Below is a small trained network, with its code and all its weights. Each question gives an input and a target symbol and asks what happens when units are switched off, that is, made to give their printed mean instead of their output.

import numpy as np


def w(rows, s, z=0):
    codes = np.array(rows[::2]) - 128.0
    scale = np.full(codes.shape[1], s)
    scale[-1] = z or s
    return codes * scale


def f(y):
    return y / 2 * (1 + np.tanh(0.7978845608 * (y + 0.044715 * y**3)))


def softmax(a):
    e = np.exp(a - a.max(-1, keepdims=True))
    return e / e.sum(-1, keepdims=True)


def log_softmax(a):
    a = a - a.max(-1, keepdims=True)
    return a - np.log(np.exp(a).sum(-1, keepdims=True))


def net(x, mask):
    ids = ['ΔΘΛΞΣΦβζημτψ'.index(c) for c in x.split()]
    T = len(ids)
    res = E[ids] + P[:T]
    u = 0
    for l in range(2):
        q, k, v = (res @ M[l].T for M in (Q, K, V))
        z = softmax(np.where(np.tri(T) > 0, q @ k.T / 2**0.5, -1e9)) @ v
        res = res + np.where(mask[u], z, O[l][:, -1]) @ O[l][:, :-1]
        u += 1
        y = f(res @ A[l][:, :-1].T + A[l][:, -1])
        res = res + np.where(mask[u : u + 16], y, B[l][:, -1]) @ B[l][:, :-1]
        u += 16
    return log_softmax(res[-1] @ U[:, :-1].T + U[:, -1])


Q, K, V, O, A, B = {}, {}, {}, {}, {}, {}
E = w([
[35,77,115],'Δ',
[237,254,194],'Θ',
[37,76,117],'Λ',
[57,66,115],'Ξ',
[60,67,106],'Σ',
[29,87,94],'Φ',
[48,82,96],'β',
[42,92,74],'ζ',
[49,94,63],'η',
[230,29,90],'μ',
[141,92,37],'τ',
[131,62,236],'ψ',
],0.007)
P = w([
[81,3,133],'0',
[101,6,112],'1',
[99,21,111],'2',
[105,35,112],'3',
[108,49,112],'4',
[114,60,112],'5',
[124,67,113],'6',
[124,84,118],'7',
[128,96,117],'8',
[146,99,120],'9',
[149,117,120],'10',
[163,115,119],'11',
[210,107,120],'12',
],0.0061)
Q[0] = w([
[167,254,166],'L0H0',
[120,179,102],'L0H0',
],0.037)
K[0] = w([
[65,2,116],'L0H0',
[120,63,72],'L0H0',
],0.027)
V[0] = w([
[95,145,21],'L0H0',
[251,104,69],'L0H0',
],0.018)
O[0] = w([
[198,106,5,3],'L0H0',
[60,255,47,254],'L0H0',
],0.013,0.0027)
A[0] = w([
[255,111,220,82],'L0N0',
[131,107,109,54],'L0N1',
[135,178,121,183],'L0N2',
[120,105,115,120],'L0N3',
[148,148,154,62],'L0N4',
[80,71,51,4],'L0N5',
[124,105,107,50],'L0N6',
[136,152,138,145],'L0N7',
[107,93,92,71],'L0N8',
[148,146,150,47],'L0N9',
[61,71,141,139],'L0N10',
[120,158,136,192],'L0N11',
[167,206,206,141],'L0N12',
[113,100,104,82],'L0N13',
[170,254,232,137],'L0N14',
[125,120,119,40],'L0N15',
],0.0054,0.003)
B[0] = w([
[69,189,94,208],'L0N0',
[156,178,136,94],'L0N1',
[70,90,120,188],'L0N2',
[142,136,121,134],'L0N3',
[127,173,141,87],'L0N4',
[144,249,118,152],'L0N5',
[149,177,133,96],'L0N6',
[108,118,129,136],'L0N7',
[143,184,121,126],'L0N8',
[131,183,144,80],'L0N9',
[149,61,138,250],'L0N10',
[93,87,125,200],'L0N11',
[64,141,141,171],'L0N12',
[143,165,123,120],'L0N13',
[38,125,145,229],'L0N14',
[136,179,137,85],'L0N15',
],0.017,0.0023)
Q[1] = w([
[214,125,245],'L1H0',
[242,254,197],'L1H0',
],0.0057)
K[1] = w([
[255,134,187],'L1H0',
[167,70,29],'L1H0',
],0.0088)
V[1] = w([
[104,199,109],'L1H0',
[99,180,254],'L1H0',
],0.0085)
O[1] = w([
[181,56,204,118],'L1H0',
[231,231,253,254],'L1H0',
],0.0043,0.0088)
A[1] = w([
[86,30,181,154],'L1N0',
[237,68,107,171],'L1N1',
[236,113,101,124],'L1N2',
[94,148,83,159],'L1N3',
[69,132,75,251],'L1N4',
[143,192,125,168],'L1N5',
[99,139,159,110],'L1N6',
[159,207,73,130],'L1N7',
[178,126,178,136],'L1N8',
[128,136,116,113],'L1N9',
[249,153,1,15],'L1N10',
[117,181,119,106],'L1N11',
[139,178,214,235],'L1N12',
[133,239,36,152],'L1N13',
[86,118,118,25],'L1N14',
[207,106,113,108],'L1N15',
],0.0077,0.002)
B[1] = w([
[194,93,114,248],'L1N0',
[153,99,205,160],'L1N1',
[125,82,147,146],'L1N2',
[98,144,167,171],'L1N3',
[74,120,165,213],'L1N4',
[102,95,124,135],'L1N5',
[160,108,123,184],'L1N6',
[143,102,94,160],'L1N7',
[151,178,122,151],'L1N8',
[125,128,135,126],'L1N9',
[135,249,198,214],'L1N10',
[117,109,146,140],'L1N11',
[163,164,39,254],'L1N12',
[136,93,66,199],'L1N13',
[157,129,152,146],'L1N14',
[148,118,186,135],'L1N15',
],0.02,0.0081)
U = w([
[144,36,170,170],'Δ',
[135,53,149,35],'Θ',
[136,55,150,71],'Λ',
[147,73,185,104],'Ξ',
[141,95,213,125],'Σ',
[253,140,69,174],'Φ',
[61,39,67,255],'β',
[147,86,194,101],'ζ',
[110,250,115,97],'η',
[153,160,252,93],'μ',
[139,127,247,162],'τ',
[136,106,166,17],'ψ',
],0.0033,0.0027)

Each question gives the input, a string of symbols that net reads in full, and the target symbol t.
The units are the heads (2 rows each of Q, K, V and O) and the neurons (one row each of A and B). Each row of codes is followed by its name. A weight is (code - 128) times the scale printed after its matrix; where a second scale follows, it is the last column's (O, A, B and U).
mask holds one flag per unit, layer by layer, with each layer's heads first. A switched-off unit (its flag False) gives its mean, the last column of its rows in O or B, instead of its output. The means were averaged over made-up inputs and are rounded, as every weight is.
A unit's drop is (log p(t) with every unit on - log p(t) with that unit switched off) / (log p(t) with every unit on - log p(t) with every unit switched off).
The circuit of an input: a set's keep is (log p(t) with only the set's units on - log p(t) with every unit switched off) / (log p(t) with every unit on - log p(t) with every unit switched off). Starting from the 12 units with the biggest drops (on a tie, the unit counted first), units are removed one at a time, each time the one whose removal leaves the highest keep (on an exact tie, the one counted first), for as long as the keep stays at least 0.8.
units of the circuit, in order: the units of the circuit, biggest drop first
k most important neurons: the k neurons with the biggest drops, biggest first
top k neurons in layer l: the k neurons of layer l with the biggest drops, biggest first
input Φ Δ Σ μ Φ Δ, target β: units of the circuit, in order	(L0H0 L1N10 L1N13)
input β η Λ Ξ Ξ Φ ψ ψ τ Ξ Λ μ Ξ, target β: units of the circuit, in order	(L1N10 L0H0 L1N13)
input ψ τ ζ, target Φ: most important neuron	(L0N0)
input Λ Ξ μ Ξ ψ μ μ η, target β: units of the circuit, in order	(L0H0 L1N13 L1N10)
input μ τ Σ Ξ Λ Λ η Δ τ Σ, target η: units of the circuit, in order	(L0H0 L1N10 L0N5)
input Δ ζ Φ μ Φ, target β: units of the circuit, in order	(L0H0 L1N13 L1N10)
input Φ Ξ Σ μ η Δ, target β: units of the circuit, in order	(L0H0 L1H0)
input μ Σ ζ β ζ τ β, target η: units of the circuit, in order	(L0H0 L1N10 L0N5)
input μ Ξ Σ, target β: units of the circuit, in order	(L0H0 L1N10 L1N13)
input Θ τ ψ Σ ψ β τ, target Φ: top 2 neurons in layer 0	(L0N14 L0N12)
input ψ Δ μ Φ ζ τ, target η: top 2 neurons in layer 0	(L0N5 L0N10)
input Δ μ Σ, target β: units of the circuit, in order	(L0H0 L1N13 L1N10)
input β τ Ξ Ξ ζ Σ Λ β ψ τ τ β, target η: top 4 neurons in layer 1	(L1N10 L1N0 L1N6 L1N1)
input τ ζ η μ, target β: units of the circuit, in order	(L0H0 L1N13 L1H0)
input Σ ψ η μ β μ τ Ξ Σ, target η: most important neuron	(L1N10)
input Θ Ξ μ Δ Σ, target Φ: 2 most important neurons	(L1N12 L0N14)
input ψ μ τ Φ, target η: units of the circuit, in order	(L0H0 L1N0 L0N5)
input Φ τ Ξ, target η: 2 most important neurons	(L1N10 L0N5)
input Ξ ζ Σ Σ ψ Σ, target Φ: 2 most important neurons	(L1N12 L1N0)
input Σ μ Φ η Ξ μ Λ Δ Ξ η ζ, target μ: 2 most important neurons	(L1N10 L0N14)
input Ξ Σ Ξ Ξ τ Σ μ Ξ η τ τ Φ, target η: top 3 neurons in layer 0	(L0N14 L0N5 L0N12)
